Here is a tiny trained network, its code and every weight. The questions are about switching its units off for an input and a class, where a switched-off unit gives its printed mean instead of its output.

import numpy as np


def w(rows, s, z=0):
    codes = np.array(rows[::2]) - 128.0
    scale = np.full(codes.shape[1], s)
    scale[-1] = z or s
    return codes * scale


def norm(h):
    return h / np.sqrt((h * h).mean(-1, keepdims=True) + 1e-5)


def f(y):
    return np.maximum(y, 0)


def log_softmax(a):
    a = a - a.max(-1, keepdims=True)
    return a - np.log(np.exp(a).sum(-1, keepdims=True))


def net(x, mask):
    res = np.array(x, float).reshape(1, 7) / 4 @ E
    u = 0
    for l in range(2):
        y = f(norm(res) @ A[l][:, :-1].T + A[l][:, -1])
        res = res + np.where(mask[u : u + 14], y, B[l][:, -1]) @ B[l][:, :-1]
        u += 14
    return log_softmax(norm(res)[-1] @ U[:, :-1].T + U[:, -1])


A, B = {}, {}
E = w([
[174,98,76,72,153,101,248,125,178],'x0',
[164,160,125,132,73,161,131,70,154],'x1',
[114,189,147,149,111,51,146,136,127],'x2',
[113,164,143,167,146,174,133,182,209],'x3',
[128,128,128,128,128,127,128,128,128],'x4',
[131,141,63,84,75,121,100,182,136],'x5',
[135,181,84,106,193,130,102,98,120],'x6',
],0.017)
A[0] = w([
[103,241,183,176,90,15,100,145,102,82],'0.n0',
[128,123,122,125,148,140,164,128,126,107],'0.n1',
[117,128,251,199,200,150,107,55,91,76],'0.n2',
[121,58,112,127,145,177,109,133,126,82],'0.n3',
[111,132,158,144,125,116,55,123,81,25],'0.n4',
[105,190,181,181,147,195,72,196,189,94],'0.n5',
[118,137,183,166,106,157,14,147,99,8],'0.n6',
[133,195,139,148,45,185,78,41,140,108],'0.n7',
[114,65,220,165,30,141,106,177,109,38],'0.n8',
[117,95,143,119,93,89,53,66,31,104],'0.n9',
[126,67,119,125,141,250,44,124,102,91],'0.n10',
[118,161,62,113,53,132,23,206,102,68],'0.n11',
[122,220,91,121,213,153,38,97,97,62],'0.n12',
[91,91,153,144,209,90,55,224,72,62],'0.n13',
],0.026,0.011)
B[0] = w([
[183,205,204,84,190,104,106,52,190,252],'0.n0',
[141,113,107,113,162,115,132,131,134,158],'0.n1',
[71,124,115,33,55,159,98,173,171,246],'0.n2',
[164,193,174,111,136,90,128,123,157,170],'0.n3',
[49,140,99,137,174,132,179,99,95,182],'0.n4',
[194,147,40,147,139,155,71,156,52,240],'0.n5',
[3,135,86,150,224,133,183,100,97,217],'0.n6',
[158,62,222,152,119,170,195,171,70,233],'0.n7',
[105,76,132,190,89,36,87,109,147,210],'0.n8',
[203,156,39,159,142,161,67,170,73,233],'0.n9',
[182,210,203,89,179,108,110,46,190,209],'0.n10',
[63,119,109,29,63,161,101,174,166,227],'0.n11',
[92,77,127,200,89,30,86,112,148,219],'0.n12',
[182,54,223,157,105,185,192,163,77,212],'0.n13',
],0.042,0.019)
A[1] = w([
[104,89,117,181,97,42,125,113,155,22],'1.n0',
[90,122,105,63,62,161,138,165,174,15],'1.n1',
[142,110,117,103,122,118,152,130,176,198],'1.n2',
[140,82,179,154,101,173,193,125,99,56],'1.n3',
[160,153,76,149,111,133,131,139,108,65],'1.n4',
[135,116,135,158,74,161,163,99,123,106],'1.n5',
[156,156,81,176,143,148,109,186,127,44],'1.n6',
[132,82,121,167,88,92,117,114,148,1],'1.n7',
[122,146,83,141,134,129,126,119,124,20],'1.n8',
[105,119,50,128,185,103,252,118,148,110],'1.n9',
[110,99,127,171,105,81,104,127,135,45],'1.n10',
[136,119,95,144,130,121,162,130,145,159],'1.n11',
[117,121,135,87,148,133,103,133,121,95],'1.n12',
[157,120,84,117,121,130,122,107,73,46],'1.n13',
],0.036,0.005)
B[1] = w([
[132,75,113,169,90,84,77,59,144,192],'1.n0',
[82,111,113,51,75,121,152,183,154,250],'1.n1',
[66,152,126,173,173,166,89,156,160,225],'1.n2',
[181,80,170,141,139,115,174,161,100,201],'1.n3',
[161,147,122,116,131,147,81,149,87,159],'1.n4',
[135,101,177,102,178,106,107,175,128,148],'1.n5',
[169,155,62,108,132,113,118,113,96,173],'1.n6',
[99,90,132,167,139,105,107,100,125,170],'1.n7',
[151,115,134,98,122,144,134,132,99,138],'1.n8',
[45,132,121,151,159,143,162,98,51,237],'1.n9',
[143,100,86,137,60,144,154,66,142,181],'1.n10',
[109,137,128,143,147,144,112,144,124,164],'1.n11',
[156,132,65,186,64,114,252,125,199,231],'1.n12',
[182,134,68,148,149,161,142,157,201,171],'1.n13',
],0.036,0.015)
U = w([
[3,153,101,154,193,159,177,119,76,70],'0',
[81,123,106,34,43,143,158,204,206,153],'1',
[202,235,233,109,195,93,124,51,210,72],'2',
[227,144,21,144,140,153,82,162,73,103],'3',
[119,50,137,188,78,66,91,70,140,255],'4',
[184,43,240,140,144,159,216,207,67,126],'5',
],0.016,0.0032)

Each question gives the input, the list of numbers given to net, and the class t.
The units are the neurons (one row each of A and B). Each row of codes is followed by its name. A weight is (code - 128) times the scale printed after its matrix; where a second scale follows, it is the last column's (A, B and U).
mask holds one flag per neuron, layer by layer. A switched-off neuron (its flag False) gives its mean, the last column of its row in B, instead of its output. The means were averaged over made-up inputs and are rounded, as every weight is.
A unit's drop is (log p(t) with every unit on - log p(t) with that unit switched off) / (log p(t) with every unit on - log p(t) with every unit switched off).
The circuit of an input: a set's keep is (log p(t) with only the set's units on - log p(t) with every unit switched off) / (log p(t) with every unit on - log p(t) with every unit switched off). Starting from the 12 units with the biggest drops (on a tie, the unit counted first), units are removed one at a time, each time the one whose removal leaves the highest keep (on an exact tie, the one counted first), for as long as the keep stays at least 0.8.
circuit, biggest first: the units of the circuit, biggest drop first
k most important neurons: the k neurons with the biggest drops, biggest first
k most important neurons of layer l: the k neurons of layer l with the biggest drops, biggest first
input [-6,5,5,4,-4,-1,2], class 0: circuit, biggest first : 0.n6
input [-2,-8,-1,-2,-3,6,2], class 5: 2 most important neurons : 0.n13, 0.n2
input [-6,7,2,1,5,-7,2], class 1: 2 most important neurons of layer 0 : 0.n2, 0.n13
input [-8,-3,2,7,8,-2,-5], class 0: 2 most important neurons of layer 0 : 0.n6, 0.n9
input [5,-1,1,-2,-8,2,-6], class 4: 4 most important neurons : 0.n5, 0.n9, 0.n2, 0.n11
input [-6,-2,5,-8,4,-5,4], class 3: 3 most important neurons : 0.n9, 0.n11, 0.n10
input [4,7,1,-5,-4,6,0], class 5: 3 most important neurons of layer 0 : 0.n2, 0.n5, 0.n7
input [7,-4,1,8,5,-7,6], class 3: 2 most important neurons : 0.n11, 0.n6
input [8,-7,-2,-7,1,-2,6], class 0: 3 most important neurons : 0.n5, 0.n9, 0.n7
input [5,-5,3,0,2,-6,4], class 1: 3 most important neurons : 0.n6, 0.n7, 0.n12
input [1,-7,5,-7,3,2,-6], class 3: 2 most important neurons : 0.n9, 0.n7
input [-3,-8,-3,-8,4,-7,0], class 3: 3 most important neurons : 0.n9, 0.n7, 0.n11
input [1,5,-2,3,-5,-4,6], class 4: 2 most important neurons : 0.n12, 0.n13
input [1,3,-3,8,-1,1,6], class 3: circuit, biggest first : 0.n5
input [-4,0,-7,-3,-1,-8,-5], class 1: 2 most important neurons : 0.n2, 0.n0
input [-3,-1,-6,-4,-1,-5,-1], class 2: 2 most important neurons : 0.n10, 0.n11
input [-6,7,5,-7,-1,-8,-2], class 1: 3 most important neurons : 0.n2, 0.n5, 0.n13
input [-3,-8,3,7,-4,0,1], class 5: 2 most important neurons of layer 0 : 0.n13, 0.n9
input [3,-8,-3,-5,-5,4,-7], class 5: 3 most important neurons : 0.n13, 0.n12, 1.n3
input [-2,-7,6,6,-2,6,7], class 4: most important neuron : 0.n12
input [-7,-2,-2,5,-7,-2,-7], class 0: 2 most important neurons : 0.n6, 0.n12
input [6,3,5,-5,4,2,8], class 4: 3 most important neurons of layer 0 : 0.n5, 0.n9, 0.n2
input [-4,-1,-4,0,2,-5,5], class 1: 2 most important neurons of layer 0 : 0.n2, 0.n8
input [-7,-8,0,-1,2,3,8], class 4: 2 most important neurons of layer 1 : 1.n9, 1.n10
input [-7,7,-6,-6,1,4,-6], class 0: 3 most important neurons of layer 0 : 0.n6, 0.n13, 0.n0
input [-2,-7,-5,-8,-3,-2,7], class 3: 2 most important neurons of layer 0 : 0.n9, 0.n7
input [-6,2,-8,2,3,1,5], class 2: circuit, biggest first : 0.n10
input [7,2,-2,0,-3,-5,6], class 0: 2 most important neurons of layer 0 : 0.n5, 0.n9
input [-7,6,4,-8,2,-8,4], class 1: 3 most important neurons of layer 0 : 0.n2, 0.n5, 0.n13
